Here is a tiny trained network, its code and every weight. The questions are about switching its units off for an input and a target symbol, where a switched-off unit gives its printed mean instead of its output.

import numpy as np


def w(rows, s, z=0):
    codes = np.array(rows[::2]) - 128.0
    scale = np.full(codes.shape[1], s)
    scale[-1] = z or s
    return codes * scale


def norm(h):
    return h / np.sqrt((h * h).mean(-1, keepdims=True) + 1e-5)


def f(y):
    return np.maximum(y, 0)


def softmax(a):
    e = np.exp(a - a.max(-1, keepdims=True))
    return e / e.sum(-1, keepdims=True)


def log_softmax(a):
    a = a - a.max(-1, keepdims=True)
    return a - np.log(np.exp(a).sum(-1, keepdims=True))


def net(x, mask):
    ids = ['ΛΩβδξτ'.index(c) for c in x.split()]
    T = len(ids)
    res = E[ids] + P[:T]
    r = norm(res)
    for j in range(2):
        rows = slice(2 * j, 2 * j + 2)
        q, k, v = (r @ M[0][rows].T for M in (Q, K, V))
        z = softmax(np.where(np.tri(T) > 0, q @ k.T / 2**0.5, -1e9)) @ v
        o = O[0][rows]
        res = res + np.where(mask[j], z, o[:, -1]) @ o[:, :-1]
    y = f(norm(res) @ A[0][:, :-1].T + A[0][:, -1])
    res = res + np.where(mask[2:14], y, B[0][:, -1]) @ B[0][:, :-1]
    return log_softmax(norm(res)[-1] @ U[:, :-1].T + U[:, -1])


Q, K, V, O, A, B = {}, {}, {}, {}, {}, {}
E = w([
[113,232,108,151,249],'Λ',
[80,82,72,108,214],'Ω',
[176,11,115,225,129],'β',
[100,200,22,199,59],'δ',
[122,149,160,180,11],'ξ',
[202,212,94,103,82],'τ',
],0.015)
P = w([
[36,1,231,124,129],'0',
[147,170,147,108,161],'1',
[179,161,148,145,172],'2',
[134,180,99,79,140],'3',
[155,128,112,118,168],'4',
[133,131,140,118,142],'5',
[202,182,170,174,148],'6',
[126,171,87,77,119],'7',
[143,130,156,128,126],'8',
[166,193,75,82,144],'9',
[134,186,168,137,136],'10',
[161,185,181,191,191],'11',
],0.0065)
Q[0] = w([
[67,23,188,9,105],'h1',
[105,171,174,128,165],'h1',
[141,137,57,171,153],'h2',
[174,133,136,162,140],'h2',
],0.011)
K[0] = w([
[252,150,96,50,112],'h1',
[111,73,100,134,81],'h1',
[95,124,157,116,95],'h2',
[107,104,144,90,135],'h2',
],0.013)
V[0] = w([
[51,206,145,111,87],'h1',
[109,92,63,7,97],'h1',
[185,104,139,58,88],'h2',
[83,87,50,140,59],'h2',
],0.015)
O[0] = w([
[154,217,196,213,165,139],'h1',
[216,140,61,177,210,26],'h1',
[230,94,200,102,110,1],'h2',
[140,123,134,245,107,105],'h2',
],0.011,0.0036)
A[0] = w([
[89,105,128,167,100,159],'n1',
[149,149,132,106,218,179],'n2',
[116,106,111,115,103,218],'n3',
[123,228,103,161,103,194],'n4',
[59,34,153,141,237,90],'n5',
[121,136,248,111,123,98],'n6',
[173,169,104,115,91,215],'n7',
[156,163,68,145,29,113],'n8',
[108,65,169,183,81,97],'n9',
[152,151,154,38,132,253],'n10',
[141,148,179,155,140,43],'n11',
[193,144,136,215,126,169],'n12',
],0.011,0.0013)
B[0] = w([
[85,174,77,110,132,179],'n1',
[136,133,152,36,168,205],'n2',
[104,121,177,124,151,157],'n3',
[216,199,145,92,139,253],'n4',
[254,198,93,127,21,222],'n5',
[117,113,171,120,200,176],'n6',
[183,91,110,119,71,180],'n7',
[204,122,173,229,81,211],'n8',
[62,65,87,26,93,180],'n9',
[194,157,143,48,76,177],'n10',
[100,98,139,177,176,154],'n11',
[127,64,186,157,108,195],'n12',
],0.0096,0.0072)
U = w([
[49,172,119,72,177,252],'Λ',
[140,85,28,153,171,87],'Ω',
[77,15,74,95,113,103],'β',
[78,145,75,254,141,39],'δ',
[92,82,172,164,150,102],'ξ',
[197,57,207,65,136,73],'τ',
],0.0089,0.0019)

Each question gives the input, a string of symbols that net reads in full, and the target symbol t.
The units are the heads (2 rows each of Q, K, V and O) and the neurons (one row each of A and B). Each row of codes is followed by its name. A weight is (code - 128) times the scale printed after its matrix; where a second scale follows, it is the last column's (O, A, B and U).
mask holds one flag per unit, heads first, then neurons. A switched-off unit (its flag False) gives its mean, the last column of its rows in O or B, instead of its output. The means were averaged over made-up inputs and are rounded, as every weight is.
A unit's drop is (log p(t) with every unit on - log p(t) with that unit switched off) / (log p(t) with every unit on - log p(t) with every unit switched off).
The circuit of an input: a set's keep is (log p(t) with only the set's units on - log p(t) with every unit switched off) / (log p(t) with every unit on - log p(t) with every unit switched off). Starting from the 12 units with the biggest drops (on a tie, the unit counted first), units are removed one at a time, each time the one whose removal leaves the highest keep (on an exact tie, the one counted first), for as long as the keep stays at least 0.8.
units of the circuit, in order: the units of the circuit, biggest drop first
k most important neurons: the k neurons with the biggest drops, biggest first
which heads matter: for each layer, one digit per head in row order, 1 if its drop is at least 0.15 and else 0, layers parted by /
drop of u: that unit's drop, to one decimal
input δ ξ β ξ β Λ δ Ω Λ Ω, target δ: units of the circuit, in order	h2; n9
input β β Λ ξ ξ, target β: 2 most important neurons	n9; n4
input τ Ω τ Ω, target τ: units of the circuit, in order	h2
input Ω Ω δ Λ, target Ω: which heads matter	10
input β τ ξ, target β: which heads matter	10
input Λ Ω Λ τ Λ ξ β, target β: 2 most important neurons	n9; n4
input Λ τ Λ β, target Λ: units of the circuit, in order	h1; h2; n8
input Λ Λ δ Λ β Λ β, target Λ: units of the circuit, in order	h1; h2; n1
input τ τ Ω Λ Λ τ δ, target τ: 2 most important neurons	n4; n7
input Ω Λ Λ δ τ Ω, target Ω: 2 most important neurons	n5; n4
input β τ δ δ Λ ξ δ Ω, target δ: drop of h2	0.5
input β τ Λ τ Λ β Ω β τ Λ, target β: drop of h1	0.9
input β Λ Ω, target β: drop of h1	0.9
